Below are the code and all the weights of a small trained network. Each question names an input and a class and asks about switching units off, where a switched-off unit gives its printed mean instead of its output.

import numpy as np


def w(rows, s, z=0):
    codes = np.array(rows[::2]) - 128.0
    scale = np.full(codes.shape[1], s)
    scale[-1] = z or s
    return codes * scale


def norm(h):
    return h / np.sqrt((h * h).mean(-1, keepdims=True) + 1e-5)


def f(y):
    return y / 2 * (1 + np.tanh(0.7978845608 * (y + 0.044715 * y**3)))


def log_softmax(a):
    a = a - a.max(-1, keepdims=True)
    return a - np.log(np.exp(a).sum(-1, keepdims=True))


def net(x, mask):
    res = np.array(x, float).reshape(1, 6) / 4 @ E
    u = 0
    for l in range(2):
        y = f(norm(res) @ A[l][:, :-1].T + A[l][:, -1])
        res = res + np.where(mask[u : u + 4], y, B[l][:, -1]) @ B[l][:, :-1]
        u += 4
    return log_softmax(norm(res)[-1] @ U[:, :-1].T + U[:, -1])


A, B = {}, {}
E = w([
[194,91,224,75,144,54,151,195,158,170],'x0',
[136,136,99,94,161,166,151,186,149,128],'x1',
[126,142,95,73,22,148,62,114,163,126],'x2',
[148,171,61,90,96,84,201,172,21,214],'x3',
[89,211,224,107,74,201,103,170,58,83],'x4',
[131,194,84,124,83,19,128,183,153,2],'x5',
],0.0073)
A[0] = w([
[157,96,79,60,24,162,48,133,165,150,65],'L0N1',
[129,52,145,206,198,158,248,180,65,56,65],'L0N2',
[134,168,240,79,79,197,102,151,34,61,6],'L0N3',
[222,63,254,49,144,48,114,176,131,154,161],'L0N4',
],0.0059,0.0023)
B[0] = w([
[124,151,185,123,244,62,34,122,78,138,164],'L0N1',
[97,151,169,118,152,78,50,106,52,131,194],'L0N2',
[106,87,122,58,181,107,162,74,141,130,212],'L0N3',
[125,150,22,127,103,188,76,97,89,71,254],'L0N4',
],0.011,0.0055)
A[1] = w([
[151,42,150,125,90,255,141,97,94,205,193],'L1N1',
[45,168,199,70,86,188,201,121,83,68,7],'L1N2',
[138,161,112,119,55,125,204,159,57,205,96],'L1N3',
[175,98,193,167,143,188,132,126,189,50,123],'L1N4',
],0.0072,0.0019)
B[1] = w([
[73,156,49,170,107,48,187,168,153,45,254],'L1N1',
[196,69,111,86,129,146,181,83,187,116,227],'L1N2',
[173,86,170,183,90,208,74,131,98,173,218],'L1N3',
[166,126,192,122,3,165,130,254,71,204,196],'L1N4',
],0.0099,0.0039)
U = w([
[187,44,124,63,154,117,192,65,174,107,223],'0',
[149,122,75,131,104,205,95,129,88,57,146],'1',
[103,149,205,92,200,87,52,120,50,133,105],'2',
[176,114,182,160,2,218,101,219,93,189,141],'3',
[98,124,102,127,73,104,194,173,138,65,135],'4',
[142,91,114,111,120,160,102,134,105,83,100],'5',
[186,185,213,126,124,112,204,118,211,183,3],'6',
],0.0085,0.0057)

Each question gives the input, the list of numbers given to net, and the class t.
The units are the neurons (one row each of A and B). Each row of codes is followed by its name. A weight is (code - 128) times the scale printed after its matrix; where a second scale follows, it is the last column's (A, B and U).
mask holds one flag per neuron, layer by layer. A switched-off neuron (its flag False) gives its mean, the last column of its row in B, instead of its output. The means were averaged over made-up inputs and are rounded, as every weight is.
A unit's drop is (log p(t) with every unit on - log p(t) with that unit switched off) / (log p(t) with every unit on - log p(t) with every unit switched off).
The circuit of an input: a set's keep is (log p(t) with only the set's units on - log p(t) with every unit switched off) / (log p(t) with every unit on - log p(t) with every unit switched off). Starting from all 8 units, units are removed one at a time, each time the one whose removal leaves the highest keep (on an exact tie, the one counted first), for as long as the keep stays at least 0.8.
circuit, biggest first: the units of the circuit, biggest drop first
k most important neurons: the k neurons with the biggest drops, biggest first
top k neurons in layer l: the k neurons of layer l with the biggest drops, biggest first
input [5,2,-1,8,-4,-7], class 3: circuit, biggest first -> [L1N3]
input [0,3,2,8,-7,4], class 3: circuit, biggest first -> [L1N3 L0N3 L1N1]
input [-4,6,-1,-7,1,-3], class 3: 2 most important neurons -> [L1N4 L0N4]
input [4,1,-3,-7,6,-8], class 4: top 2 neurons in layer 0 -> [L0N1 L0N3]
input [-7,-7,8,-5,4,3], class 2: 2 most important neurons -> [L0N1 L0N4]
input [2,0,-5,8,8,0], class 0: top 2 neurons in layer 0 -> [L0N3 L0N1]
input [2,6,7,6,7,-6], class 0: top 3 neurons in layer 0 -> [L0N3 L0N2 L0N4]
input [-5,-1,-5,-7,0,-5], class 3: 4 most important neurons -> [L1N4 L0N4 L0N3 L0N1]
input [8,-6,7,0,-7,6], class 1: 3 most important neurons -> [L0N4 L0N3 L1N2]
input [-1,7,-5,-2,8,-5], class 0: circuit, biggest first -> [L1N2 L0N3]
input [8,-6,8,0,1,4], class 1: top 2 neurons in layer 0 -> [L0N4 L0N2]
input [0,-5,6,1,-6,-8], class 4: 2 most important neurons -> [L1N1 L0N2]
input [-8,-4,-5,-3,8,-2], class 0: circuit, biggest first -> [L1N2 L0N3 L0N4]
input [5,3,0,-5,4,-6], class 4: circuit, biggest first -> [L1N1]
input [7,6,-5,-3,6,-3], class 1: 2 most important neurons -> [L0N4 L0N1]
input [-5,-5,8,-5,-1,-5], class 2: top 2 neurons in layer 1 -> [L1N2 L1N3]
input [-6,0,3,-6,8,-4], class 0: top 2 neurons in layer 1 -> [L1N2 L1N3]
input [3,-8,-4,6,-3,-8], class 4: 3 most important neurons -> [L1N1 L0N1 L1N4]
input [-1,0,1,4,-2,3], class 3: circuit, biggest first -> [L1N3 L0N4 L0N3]
input [-2,0,7,-8,2,-4], class 3: circuit, biggest first -> [L1N4]
input [0,-2,1,5,0,-8], class 4: 3 most important neurons -> [L1N1 L1N4 L0N2]
input [7,2,7,-7,8,-1], class 0: 2 most important neurons -> [L0N3 L1N2]
input [8,0,-2,6,1,3], class 1: 2 most important neurons -> [L0N4 L1N4]
input [-4,-4,6,-5,2,-4], class 2: 2 most important neurons -> [L0N1 L0N4]
input [-4,1,-6,2,-4,-7], class 4: 2 most important neurons -> [L1N1 L0N1]
input [6,5,-3,-7,-2,-4], class 3: 2 most important neurons -> [L1N4 L0N3]
input [-5,1,1,-4,-2,-8], class 4: 2 most important neurons -> [L1N1 L0N4]
input [-1,-4,-4,5,3,5], class 3: top 2 neurons in layer 0 -> [L0N1 L0N4]
